Here is a tiny trained network, its code and every weight. The questions are about switching its units off for an input and a class, where a switched-off unit gives its printed mean instead of its output.

import numpy as np


def w(rows, s, z=0):
    codes = np.array(rows[::2]) - 128.0
    scale = np.full(codes.shape[1], s)
    scale[-1] = z or s
    return codes * scale


def f(y):
    return y / 2 * (1 + np.tanh(0.7978845608 * (y + 0.044715 * y**3)))


def log_softmax(a):
    a = a - a.max(-1, keepdims=True)
    return a - np.log(np.exp(a).sum(-1, keepdims=True))


def net(x, mask):
    res = np.array(x, float).reshape(1, 5) / 4 @ E
    y = f(res @ A[0][:, :-1].T + A[0][:, -1])
    res = res + np.where(mask, y, B[0][:, -1]) @ B[0][:, :-1]
    return log_softmax(res[-1] @ U[:, :-1].T + U[:, -1])


A, B = {}, {}
E = w([
[136,123,147,27,67,117,168,171,55,81],'x0',
[89,151,198,97,169,146,59,141,49,195],'x1',
[72,53,82,181,141,95,201,156,68,165],'x2',
[174,121,136,104,172,252,217,126,132,154],'x3',
[231,92,177,212,153,124,105,190,107,104],'x4',
],0.011)
A[0] = w([
[115,152,172,100,108,154,91,114,155,133,94],'N0',
[93,119,167,122,165,143,97,121,68,164,92],'N1',
[87,125,120,107,150,229,178,87,122,134,64],'N2',
[139,124,96,157,79,114,142,104,181,33,126],'N3',
[146,130,145,173,185,167,116,39,217,198,47],'N4',
[121,171,156,80,116,163,64,146,181,135,106],'N5',
[112,157,181,98,159,133,76,125,85,151,167],'N6',
[59,135,116,137,90,70,75,97,123,54,94],'N7',
[117,114,141,101,85,154,130,201,113,86,49],'N8',
[153,123,142,68,83,108,156,149,75,125,132],'N9',
[188,76,159,194,94,118,114,156,98,142,91],'N10',
[122,127,113,167,104,173,167,140,178,53,133],'N11',
[193,150,93,106,43,138,128,124,237,82,92],'N12',
[139,160,110,92,69,98,123,168,73,110,97],'N13',
[191,127,69,83,176,205,181,143,146,105,46],'N14',
[144,84,177,113,148,209,166,117,129,159,58],'N15',
[180,218,148,90,132,166,48,113,110,132,63],'N16',
[99,69,107,156,141,126,145,135,57,172,52],'N17',
[142,156,153,101,123,150,100,100,152,71,74],'N18',
[93,155,159,122,154,98,56,131,72,169,165],'N19',
[155,204,158,93,152,145,104,84,177,62,57],'N20',
[93,3,89,158,140,115,187,163,75,135,36],'N21',
[149,140,72,136,124,70,116,84,113,64,47],'N22',
[62,143,75,62,81,122,103,62,157,174,98],'N23',
[88,170,120,235,129,111,61,99,166,145,46],'N24',
[183,204,140,113,146,125,117,112,120,98,57],'N25',
[196,107,165,166,94,174,106,198,146,102,39],'N26',
[157,183,116,114,97,112,181,163,99,95,42],'N27',
[133,90,85,91,98,134,163,152,216,104,205],'N28',
[140,43,66,146,129,107,165,111,144,69,146],'N29',
[26,71,95,126,141,116,167,114,99,147,104],'N30',
[151,186,163,132,85,140,134,85,183,66,103],'N31',
[80,150,113,205,131,126,115,127,163,177,51],'N32',
[61,126,180,153,90,14,63,157,129,94,3],'N33',
[200,106,147,151,174,67,82,171,101,78,97],'N34',
[145,169,152,78,102,131,131,141,95,52,67],'N35',
[88,186,87,94,74,99,147,48,140,164,70],'N36',
[112,195,135,92,219,187,117,176,66,171,157],'N37',
],0.011,0.0039)
B[0] = w([
[93,160,109,118,140,102,108,128,126,119,169],'N0',
[127,80,97,160,180,108,100,109,69,164,196],'N1',
[150,188,148,107,63,163,118,119,165,167,206],'N2',
[124,85,133,158,166,77,110,87,85,162,206],'N3',
[186,63,142,37,153,94,114,183,204,87,223],'N4',
[91,133,92,162,147,147,130,144,116,85,192],'N5',
[137,102,85,158,166,77,90,80,103,158,211],'N6',
[149,179,189,145,1,173,99,120,163,186,221],'N7',
[163,116,141,74,151,83,142,150,153,138,165],'N8',
[155,49,129,50,150,80,100,146,162,93,199],'N9',
[82,188,240,92,197,194,202,76,114,105,212],'N10',
[126,100,96,132,132,56,94,79,112,179,189],'N11',
[111,125,109,162,160,89,82,123,76,170,215],'N12',
[206,77,149,73,133,107,119,145,161,81,186],'N13',
[184,161,124,179,41,149,127,100,178,157,211],'N14',
[172,154,144,155,37,133,92,138,202,183,203],'N15',
[85,152,96,171,140,102,136,170,92,118,209],'N16',
[89,182,116,172,143,99,107,179,124,100,201],'N17',
[84,152,85,178,144,152,142,200,128,79,168],'N18',
[138,111,72,145,135,103,53,67,70,168,225],'N19',
[57,165,126,179,133,118,152,207,128,87,196],'N20',
[75,176,114,173,127,115,112,203,114,83,240],'N21',
[135,140,110,168,93,105,130,97,141,177,171],'N22',
[124,182,195,50,193,185,203,86,124,128,224],'N23',
[177,76,146,61,110,82,150,156,175,81,227],'N24',
[78,138,143,131,119,121,136,165,129,137,165],'N25',
[127,190,148,102,165,182,182,100,110,144,202],'N26',
[185,102,149,92,115,101,113,146,114,120,157],'N27',
[138,111,119,133,153,95,58,80,74,135,197],'N28',
[84,122,89,141,165,74,60,93,91,158,208],'N29',
[79,177,148,153,175,138,116,189,91,56,221],'N30',
[70,135,73,159,137,130,125,150,111,92,187],'N31',
[192,129,120,74,132,99,112,160,156,72,187],'N32',
[158,133,131,167,21,151,121,154,192,190,246],'N33',
[124,227,166,65,163,198,184,63,107,150,222],'N34',
[146,108,125,84,147,115,105,162,185,84,181],'N35',
[123,181,182,98,181,183,184,73,108,140,203],'N36',
[157,95,88,158,118,94,65,71,109,181,228],'N37',
],0.0092,0.013)
U = w([
[100,100,73,174,166,83,94,45,97,170,103],'0',
[37,173,91,193,151,132,142,222,126,74,126],'1',
[104,189,164,83,187,205,203,51,129,134,125],'2',
[153,157,122,170,8,155,128,115,183,180,121],'3',
[176,62,115,44,150,88,131,180,176,70,130],'4',
[98,101,93,156,144,137,111,85,118,120,248],'5',
[105,90,97,116,118,183,193,143,150,98,104],'6',
],0.012,0.015)

Each question gives the input, the list of numbers given to net, and the class t.
The units are the neurons (one row each of A and B). Each row of codes is followed by its name. A weight is (code - 128) times the scale printed after its matrix; where a second scale follows, it is the last column's (A, B and U).
mask holds one flag per neuron, in row order. A switched-off neuron (its flag False) gives its mean, the last column of its row in B, instead of its output. The means were averaged over made-up inputs and are rounded, as every weight is.
A unit's drop is (log p(t) with every unit on - log p(t) with that unit switched off) / (log p(t) with every unit on - log p(t) with every unit switched off).
The circuit of an input: a set's keep is (log p(t) with only the set's units on - log p(t) with every unit switched off) / (log p(t) with every unit on - log p(t) with every unit switched off). Starting from the 12 units with the biggest drops (on a tie, the unit counted first), units are removed one at a time, each time the one whose removal leaves the highest keep (on an exact tie, the one counted first), for as long as the keep stays at least 0.8.
circuit, biggest first: the units of the circuit, biggest drop first
most important unit: the unit with the biggest drop
k most important neurons: the k neurons with the biggest drops, biggest first
drop of u: that unit's drop, to one decimal
input [6,-4,-7,2,-6], class 1: circuit, biggest first : (N20)
input [4,8,5,8,6], class 0: 4 most important neurons : (N1; N37; N33; N7)
input [-3,7,5,3,8], class 2: 4 most important neurons : (N10; N34; N26; N29)
input [-7,0,-7,-5,5], class 1: 2 most important neurons : (N20; N16)
input [-6,-2,-8,-2,8], class 1: 3 most important neurons : (N20; N16; N31)
input [8,-2,7,-4,1], class 4: 4 most important neurons : (N13; N9; N8; N27)
input [2,6,-7,-3,7], class 1: 2 most important neurons : (N16; N20)
input [8,-2,-2,-3,8], class 2: 3 most important neurons : (N34; N10; N26)
input [6,-8,1,2,-8], class 0: 3 most important neurons : (N28; N12; N29)
input [6,6,-2,3,6], class 0: 2 most important neurons : (N37; N6)
input [6,-6,1,-6,3], class 0: 3 most important neurons : (N3; N29; N12)
input [0,7,-2,8,-6], class 3: 3 most important neurons : (N2; N15; N14)
input [2,-6,-6,7,-5], class 3: 4 most important neurons : (N14; N2; N15; N30)
input [8,1,6,5,-7], class 4: 4 most important neurons : (N9; N34; N10; N13)
input [8,-1,-5,5,-7], class 4: most important unit : N9
input [-8,4,4,5,-2], class 4: drop of N4 : 0.3
input [6,4,7,-4,-3], class 1: drop of N30 : 0.6
input [-7,6,1,-8,2], class 3: drop of N33 : 0.9
